Below are the code and all the weights of a small trained network. Each question names an input and a class and asks about switching units off, where a switched-off unit gives its printed mean instead of its output.

import numpy as np


def w(rows, s, z=0):
    codes = np.array(rows[::2]) - 128.0
    scale = np.full(codes.shape[1], s)
    scale[-1] = z or s
    return codes * scale


def norm(h):
    return h / np.sqrt((h * h).mean(-1, keepdims=True) + 1e-5)


def f(y):
    return np.maximum(y, 0)


def log_softmax(a):
    a = a - a.max(-1, keepdims=True)
    return a - np.log(np.exp(a).sum(-1, keepdims=True))


def net(x, mask):
    res = np.array(x, float).reshape(1, 2) / 4 @ E
    u = 0
    for l in range(3):
        y = f(norm(res) @ A[l][:, :-1].T + A[l][:, -1])
        res = res + np.where(mask[u : u + 4], y, B[l][:, -1]) @ B[l][:, :-1]
        u += 4
    return log_softmax(norm(res)[-1] @ U[:, :-1].T + U[:, -1])


A, B = {}, {}
E = w([
[118,126,186],'x0',
[205,255,139],'x1',
],0.0089)
A[0] = w([
[112,96,89,27],'L0N0',
[129,134,9,1],'L0N1',
[108,89,162,226],'L0N2',
[161,147,138,141],'L0N3',
],0.015,0.0046)
B[0] = w([
[136,140,87,168],'L0N0',
[65,148,252,202],'L0N1',
[170,155,145,255],'L0N2',
[149,110,152,195],'L0N3',
],0.016,0.0057)
A[1] = w([
[122,120,94,57],'L1N0',
[65,6,118,189],'L1N1',
[179,41,104,4],'L1N2',
[212,109,101,10],'L1N3',
],0.013,0.0042)
B[1] = w([
[141,149,135,130],'L1N0',
[204,206,181,254],'L1N1',
[185,127,1,174],'L1N2',
[29,123,119,154],'L1N3',
],0.012,0.0056)
A[2] = w([
[170,199,56,49],'L2N0',
[65,49,92,14],'L2N1',
[135,199,248,2],'L2N2',
[201,145,90,23],'L2N3',
],0.012,0.0024)
B[2] = w([
[177,84,162,162],'L2N0',
[94,24,141,129],'L2N1',
[79,110,90,249],'L2N2',
[173,3,40,158],'L2N3',
],0.0081,0.014)
U = w([
[255,131,98,175],'0',
[126,147,215,175],'1',
[36,82,80,211],'2',
[126,149,60,2],'3',
],0.022,0.0093)

Each question gives the input, the list of numbers given to net, and the class t.
The units are the neurons (one row each of A and B). Each row of codes is followed by its name. A weight is (code - 128) times the scale printed after its matrix; where a second scale follows, it is the last column's (A, B and U).
mask holds one flag per neuron, layer by layer. A switched-off neuron (its flag False) gives its mean, the last column of its row in B, instead of its output. The means were averaged over made-up inputs and are rounded, as every weight is.
A unit's drop is (log p(t) with every unit on - log p(t) with that unit switched off) / (log p(t) with every unit on - log p(t) with every unit switched off).
The circuit of an input: a set's keep is (log p(t) with only the set's units on - log p(t) with every unit switched off) / (log p(t) with every unit on - log p(t) with every unit switched off). Starting from all 12 units, units are removed one at a time, each time the one whose removal leaves the highest keep (on an exact tie, the one counted first), for as long as the keep stays at least 0.8.
units of the circuit, in order: the units of the circuit, biggest drop first
top k neurons: the k neurons with the biggest drops, biggest first
k most important neurons of layer l: the k neurons of layer l with the biggest drops, biggest first
drop of u: that unit's drop, to one decimal
input [-7,-8], class 0: units of the circuit, in order => (L1N1)
input [2,-3], class 2: units of the circuit, in order => (L0N2; L1N3; L1N1; L0N1)
input [-4,-3], class 1: top 3 neurons => (L0N1; L2N3; L1N2)
input [-1,-1], class 2: top 2 neurons => (L1N1; L2N2)
input [-1,2], class 2: top 2 neurons => (L1N2; L1N3)
input [-7,-4], class 1: top 2 neurons => (L0N1; L1N1)
input [-2,1], class 2: top 3 neurons => (L1N1; L0N2; L2N2)
input [3,-2], class 2: 2 most important neurons of layer 2 => (L2N2; L2N0)
input [0,-2], class 2: top 2 neurons => (L1N3; L0N2)
input [-1,3], class 2: top 2 neurons => (L1N1; L0N2)
input [-3,1], class 2: top 2 neurons => (L1N1; L0N2)
input [3,3], class 2: 2 most important neurons of layer 1 => (L1N1; L1N2)
input [-2,-1], class 2: drop of L2N3 => -0.1
input [-6,2], class 1: drop of L0N1 => 1.5
input [-8,1], class 1: drop of L0N1 => 0.7
input [4,-5], class 0: drop of L0N1 => 1.2
